Below are the code and all the weights of a small trained network. Each question names an input and a target symbol and asks about switching units off, where a switched-off unit gives its printed mean instead of its output.

import numpy as np


def w(rows, s, z=0):
    codes = np.array(rows[::2]) - 128.0
    scale = np.full(codes.shape[1], s)
    scale[-1] = z or s
    return codes * scale


def f(y):
    return y / 2 * (1 + np.tanh(0.7978845608 * (y + 0.044715 * y**3)))


def softmax(a):
    e = np.exp(a - a.max(-1, keepdims=True))
    return e / e.sum(-1, keepdims=True)


def log_softmax(a):
    a = a - a.max(-1, keepdims=True)
    return a - np.log(np.exp(a).sum(-1, keepdims=True))


def net(x, mask):
    ids = ['αδζηλμξπσφω'.index(c) for c in x.split()]
    T = len(ids)
    res = E[ids] + P[:T]
    q, k, v = (res @ M[0].T for M in (Q, K, V))
    z = softmax(np.where(np.tri(T) > 0, q @ k.T / 3**0.5, -1e9)) @ v
    res = res + np.where(mask[0], z, O[0][:, -1]) @ O[0][:, :-1]
    y = f(res @ A[0][:, :-1].T + A[0][:, -1])
    res = res + np.where(mask[1:9], y, B[0][:, -1]) @ B[0][:, :-1]
    return log_softmax(res[-1] @ U[:, :-1].T + U[:, -1])


Q, K, V, O, A, B = {}, {}, {}, {}, {}, {}
E = w([
[112,81,36,61,192,190,104],'α',
[50,153,100,164,102,171,154],'δ',
[244,159,105,130,164,98,125],'ζ',
[202,112,112,164,128,53,121],'η',
[246,199,117,154,105,90,157],'λ',
[180,134,117,233,111,70,105],'μ',
[185,140,126,210,157,108,35],'ξ',
[92,78,115,113,192,132,114],'π',
[129,146,151,99,52,6,120],'σ',
[168,182,141,83,159,61,83],'φ',
[63,55,145,99,237,137,68],'ω',
],0.012)
P = w([
[140,28,3,99,105,82,98],'0',
[125,119,29,144,126,99,96],'1',
[118,158,54,162,127,112,87],'2',
[129,175,77,169,137,113,106],'3',
[132,178,100,163,136,115,110],'4',
[132,178,118,161,149,106,124],'5',
[135,179,140,162,160,109,127],'6',
[131,179,159,152,164,102,134],'7',
[135,180,177,152,179,103,138],'8',
[136,172,200,145,194,98,138],'9',
[140,166,207,148,205,95,149],'10',
[155,162,225,146,222,90,162],'11',
],0.0071)
Q[0] = w([
[149,218,100,178,201,2,54],'h1',
[217,140,128,152,131,5,61],'h1',
[98,47,91,42,119,165,70],'h1',
],0.0087)
K[0] = w([
[105,117,250,110,170,124,133],'h1',
[149,132,224,119,157,106,113],'h1',
[142,117,32,100,145,122,114],'h1',
],0.017)
V[0] = w([
[168,164,169,47,135,12,111],'h1',
[27,126,181,44,176,134,76],'h1',
[171,101,106,132,254,152,14],'h1',
],0.008)
O[0] = w([
[159,131,2,160,128,127,71,254],'h1',
[77,249,118,102,45,145,71,126],'h1',
[157,49,143,67,28,236,103,225],'h1',
],0.0083,0.0075)
A[0] = w([
[104,192,210,165,177,100,158,100],'n1',
[64,92,101,139,147,137,134,220],'n2',
[143,138,108,131,98,131,114,144],'n3',
[143,114,146,116,146,160,163,254],'n4',
[134,160,98,142,97,119,112,169],'n5',
[176,92,223,154,125,112,151,180],'n6',
[160,110,86,154,122,75,104,135],'n7',
[147,115,122,140,246,75,144,133],'n8',
],0.014,0.0055)
B[0] = w([
[179,120,253,47,174,135,178,138],'n1',
[74,113,66,180,138,152,125,153],'n2',
[137,162,139,131,126,122,99,195],'n3',
[112,120,130,87,150,232,180,152],'n4',
[113,168,133,162,126,124,98,217],'n5',
[191,17,137,193,60,131,160,137],'n6',
[154,144,162,114,192,102,111,247],'n7',
[54,142,102,81,54,35,209,153],'n8',
],0.011)
U = w([
[57,111,12,191,120,153,129,226],'α',
[93,147,151,121,163,179,154,254],'δ',
[162,104,207,9,176,142,151,116],'ζ',
[124,85,133,113,138,101,128,65],'η',
[156,139,106,94,89,104,175,106],'λ',
[131,96,125,179,83,105,141,133],'μ',
[184,79,158,146,95,153,128,62],'ξ',
[152,114,138,153,101,136,140,57],'π',
[69,144,123,132,131,75,132,21],'σ',
[165,162,123,149,198,128,97,153],'φ',
[113,166,154,96,16,133,121,124],'ω',
],0.011,0.0032)

Each question gives the input, a string of symbols that net reads in full, and the target symbol t.
The units are the heads (3 rows each of Q, K, V and O) and the neurons (one row each of A and B). Each row of codes is followed by its name. A weight is (code - 128) times the scale printed after its matrix; where a second scale follows, it is the last column's (O, A, B and U).
mask holds one flag per unit, heads first, then neurons. A switched-off unit (its flag False) gives its mean, the last column of its rows in O or B, instead of its output. The means were averaged over made-up inputs and are rounded, as every weight is.
A unit's drop is (log p(t) with every unit on - log p(t) with that unit switched off) / (log p(t) with every unit on - log p(t) with every unit switched off).
The circuit of an input: a set's keep is (log p(t) with only the set's units on - log p(t) with every unit switched off) / (log p(t) with every unit on - log p(t) with every unit switched off). Starting from all 9 units, units are removed one at a time, each time the one whose removal leaves the highest keep (on an exact tie, the one counted first), for as long as the keep stays at least 0.8.
units of the circuit, in order: the units of the circuit, biggest drop first
unit that matters most: the unit with the biggest drop
k most important neurons: the k neurons with the biggest drops, biggest first
input μ φ φ μ, target φ: unit that matters most -> n7
input π φ α ξ ζ δ α, target δ: units of the circuit, in order -> [h1; n4; n2]
input α α φ σ, target φ: units of the circuit, in order -> [h1; n7]
input δ δ φ φ α φ ξ ω ξ α, target δ: units of the circuit, in order -> [h1; n4; n7]
input δ φ π λ η δ δ λ δ λ α μ, target μ: units of the circuit, in order -> [n6; n8; h1]
input δ λ ζ, target λ: units of the circuit, in order -> [h1; n8]
input δ σ δ μ, target σ: units of the circuit, in order -> [h1; n8]
input δ λ δ, target δ: 3 most important neurons -> [n1; n2; n7]
input ζ π μ δ ω, target α: 4 most important neurons -> [n2; n7; n1; n3]
input δ η ξ ζ, target ξ: units of the circuit, in order -> [h1; n6]
input ζ φ ζ ζ φ λ φ μ φ δ, target α: 2 most important neurons -> [n2; n7]
input λ η α μ, target μ: units of the circuit, in order -> [h1; n6; n8]
input λ λ λ φ φ μ φ ξ α, target α: units of the circuit, in order -> [n2; n7]
input δ δ ζ ζ, target ζ: units of the circuit, in order -> [h1; n4]
input μ φ φ ω φ φ λ ζ π δ, target α: 3 most important neurons -> [n7; n2; n1]
input φ φ φ φ λ φ α ζ μ α λ η, target λ: unit that matters most -> n8
input φ φ δ φ σ, target φ: 2 most important neurons -> [n7; n8]
input φ ζ φ ω φ φ, target ω: 2 most important neurons -> [n7; n2]
input α φ φ δ δ ξ ζ λ ξ δ η π, target α: 4 most important neurons -> [n7; n2; n1; n8]
input λ δ δ φ ω δ, target ζ: 2 most important neurons -> [n1; n5]
